Below is a small trained network, with its code and all its weights. Each question gives an input and a target symbol and asks what happens when units are switched off, that is, made to give their printed mean instead of their output.

import numpy as np


def w(rows, s, z=0):
    codes = np.array(rows[::2]) - 128.0
    scale = np.full(codes.shape[1], s)
    scale[-1] = z or s
    return codes * scale


def f(y):
    return np.maximum(y, 0)


def softmax(a):
    e = np.exp(a - a.max(-1, keepdims=True))
    return e / e.sum(-1, keepdims=True)


def log_softmax(a):
    a = a - a.max(-1, keepdims=True)
    return a - np.log(np.exp(a).sum(-1, keepdims=True))


def net(x, mask):
    ids = ['βγεζθλξπσω'.index(c) for c in x.split()]
    T = len(ids)
    res = E[ids] + P[:T]
    u = 0
    for l in range(2):
        q, k, v = (res @ M[l].T for M in (Q, K, V))
        z = softmax(np.where(np.tri(T) > 0, q @ k.T / 2**0.5, -1e9)) @ v
        res = res + np.where(mask[u], z, O[l][:, -1]) @ O[l][:, :-1]
        u += 1
        y = f(res @ A[l][:, :-1].T + A[l][:, -1])
        res = res + np.where(mask[u : u + 4], y, B[l][:, -1]) @ B[l][:, :-1]
        u += 4
    return log_softmax(res[-1] @ U[:, :-1].T + U[:, -1])


Q, K, V, O, A, B = {}, {}, {}, {}, {}, {}
E = w([
[143,110,131,124,217,136,128,144,108,163,114,106],'β',
[65,138,154,128,98,158,231,152,123,110,107,144],'γ',
[182,103,179,199,190,115,96,120,84,120,141,164],'ε',
[92,122,150,81,138,114,108,106,93,186,135,128],'ζ',
[148,98,151,114,75,104,190,160,96,105,153,189],'θ',
[78,155,161,4,104,111,192,141,120,94,89,92],'λ',
[142,144,176,49,87,71,114,137,123,74,83,106],'ξ',
[41,77,111,85,118,31,119,200,64,98,96,148],'π',
[166,169,110,185,92,158,228,87,154,184,47,123],'σ',
[80,157,86,142,141,128,180,109,122,163,30,79],'ω',
],0.025)
P = w([
[149,96,187,136,88,225,102,184,164,219,161,46],'0',
[158,207,134,185,70,168,117,176,103,145,148,43],'1',
[139,107,155,158,198,75,186,129,215,128,156,78],'2',
[119,62,201,100,62,194,25,115,151,133,92,100],'3',
[190,196,119,175,93,164,136,125,56,106,130,112],'4',
[156,95,91,120,156,29,184,111,172,169,121,103],'5',
[148,36,177,91,69,199,56,81,102,106,48,155],'6',
[181,200,73,123,49,108,107,88,29,125,76,137],'7',
[208,80,23,97,176,32,243,77,121,192,120,158],'8',
[167,3,127,56,65,174,69,40,64,107,3,172],'9',
[108,161,125,107,44,163,163,169,60,115,92,65],'10',
],0.015)
Q[0] = w([
[115,206,51,134,183,64,133,134,246,120,242,141],'0.h0',
[136,255,101,150,107,95,135,172,43,145,178,100],'0.h0',
],0.01)
K[0] = w([
[95,158,214,162,136,161,109,226,215,164,246,74],'0.h0',
[111,32,175,135,123,195,103,162,155,131,104,114],'0.h0',
],0.012)
V[0] = w([
[45,176,72,131,189,192,152,31,130,147,95,52],'0.h0',
[3,81,100,135,179,99,75,217,39,123,188,183],'0.h0',
],0.0073)
O[0] = w([
[151,169,140,103,165,97,131,184,131,121,58,246,5],'0.h0',
[214,70,153,178,55,129,185,199,131,157,118,140,21],'0.h0',
],0.013,0.003)
A[0] = w([
[148,43,159,148,110,134,196,57,166,144,148,54,219],'0.n0',
[126,90,71,99,127,126,42,204,71,77,189,137,142],'0.n1',
[134,133,216,137,135,141,93,154,3,190,49,136,254],'0.n2',
[135,140,226,101,118,25,144,109,73,98,162,112,190],'0.n3',
],0.0059,0.0038)
B[0] = w([
[35,99,32,193,171,136,86,170,172,100,64,164,247],'0.n0',
[139,204,167,57,144,189,124,40,109,81,143,130,154],'0.n1',
[158,191,3,105,47,120,148,144,191,202,168,176,223],'0.n2',
[79,138,20,166,241,67,160,168,2,124,129,167,196],'0.n3',
],0.0086,0.015)
Q[1] = w([
[81,31,150,77,129,144,71,109,164,101,56,238],'1.h0',
[205,45,254,115,177,10,126,89,234,159,185,77],'1.h0',
],0.0072)
K[1] = w([
[149,209,1,156,105,63,218,69,78,117,123,61],'1.h0',
[102,215,163,156,142,119,110,224,204,118,223,91],'1.h0',
],0.0077)
V[1] = w([
[92,102,133,193,107,93,81,44,125,219,222,223],'1.h0',
[2,129,179,117,55,133,243,103,128,123,133,176],'1.h0',
],0.0062)
O[1] = w([
[135,154,235,96,79,38,20,151,194,83,209,114,229],'1.h0',
[98,167,105,59,133,157,77,251,106,92,205,182,252],'1.h0',
],0.015,0.0039)
A[1] = w([
[200,172,131,122,52,131,75,243,174,114,85,169,139],'1.n0',
[115,126,254,137,71,76,77,53,140,123,156,110,84],'1.n1',
[105,134,134,131,188,119,159,128,171,121,74,229,2],'1.n2',
[138,95,114,170,68,74,137,182,120,180,190,91,77],'1.n3',
],0.0078,0.002)
B[1] = w([
[105,120,225,216,172,157,119,112,105,196,189,95,250],'1.n0',
[171,106,141,2,171,129,169,176,114,78,66,80,184],'1.n1',
[161,37,189,148,150,61,91,199,144,16,130,58,210],'1.n2',
[105,97,112,103,16,159,185,66,165,91,44,212,234],'1.n3',
],0.0097,0.019)
U = w([
[88,118,107,99,175,11,255,105,214,188,132,178,252],'β',
[93,113,158,120,149,142,152,158,99,173,163,117,65],'γ',
[147,78,154,90,108,144,141,136,116,122,84,91,83],'ε',
[107,86,220,101,112,113,137,100,90,176,146,92,223],'ζ',
[130,82,117,122,64,144,66,160,120,115,164,47,84],'θ',
[167,129,114,67,130,202,148,177,116,138,84,160,174],'λ',
[85,66,176,118,165,165,161,61,47,156,106,86,114],'ξ',
[106,74,162,136,99,134,113,163,67,180,48,117,3],'π',
[68,159,184,104,173,151,147,95,170,109,67,217,47],'σ',
[82,60,138,153,184,22,161,182,162,188,132,98,152],'ω',
],0.0052,0.0045)

Each question gives the input, a string of symbols that net reads in full, and the target symbol t.
The units are the heads (2 rows each of Q, K, V and O) and the neurons (one row each of A and B). Each row of codes is followed by its name. A weight is (code - 128) times the scale printed after its matrix; where a second scale follows, it is the last column's (O, A, B and U).
mask holds one flag per unit, layer by layer, with each layer's heads first. A switched-off unit (its flag False) gives its mean, the last column of its rows in O or B, instead of its output. The means were averaged over made-up inputs and are rounded, as every weight is.
A unit's drop is (log p(t) with every unit on - log p(t) with that unit switched off) / (log p(t) with every unit on - log p(t) with every unit switched off).
The circuit of an input: a set's keep is (log p(t) with only the set's units on - log p(t) with every unit switched off) / (log p(t) with every unit on - log p(t) with every unit switched off). Starting from all 10 units, units are removed one at a time, each time the one whose removal leaves the highest keep (on an exact tie, the one counted first), for as long as the keep stays at least 0.8.
circuit, biggest first: the units of the circuit, biggest drop first
unit that matters most: the unit with the biggest drop
k most important neurons: the k neurons with the biggest drops, biggest first
input ζ θ ζ ω ζ, target ω: unit that matters most	0.h0
input β ω ζ ξ ζ, target ξ: circuit, biggest first	(0.h0 1.h0)
input ξ ζ β θ θ ε ε ζ, target ε: 2 most important neurons	(1.n1 1.n0)
input ζ θ θ π θ ξ σ ζ γ ζ π, target ζ: circuit, biggest first	(1.h0 1.n0 0.n2 0.n0)
input ζ π σ ε λ γ, target ω: circuit, biggest first	(1.n2 1.n3)
input ε ζ π π ε ε ζ ζ β ζ ε, target ζ: 2 most important neurons	(1.n0 0.n2)
input β β θ ω ζ ζ π β, target π: circuit, biggest first	(0.h0 1.n3 0.n0)
input β β ξ γ θ, target γ: 3 most important neurons	(0.n2 1.n0 0.n0)
input ζ π π ζ γ λ θ ζ ξ θ, target ξ: circuit, biggest first	(0.n3 0.h0 1.h0)
input ω λ λ ζ λ ε θ ω ε ζ, target ω: circuit, biggest first	(1.n2 0.h0)
input ζ β γ γ, target γ: circuit, biggest first	(1.h0 1.n0)
input ζ ζ β ζ ζ λ, target ω: 3 most important neurons	(1.n2 1.n3 0.n2)
input ω ε π ζ γ θ ε θ, target ε: 2 most important neurons	(1.n1 0.n2)
input ζ ζ ζ λ β, target λ: 2 most important neurons	(0.n2 1.n0)
input ζ θ ζ ε, target θ: unit that matters most	0.n0
input θ ε ε θ θ ε λ ξ θ ζ ζ, target ζ: 2 most important neurons	(1.n0 0.n0)
input ξ σ ζ θ λ π γ σ ζ γ λ, target γ: circuit, biggest first	(1.h0 1.n0 1.n3)
input θ σ θ ζ ε, target ζ: 2 most important neurons	(1.n0 0.n0)
input ζ ζ θ ξ σ ε π ω, target π: 2 most important neurons	(1.n3 1.n0)
input β ξ ζ β ε ζ γ, target ζ: 2 most important neurons	(0.n3 1.n0)
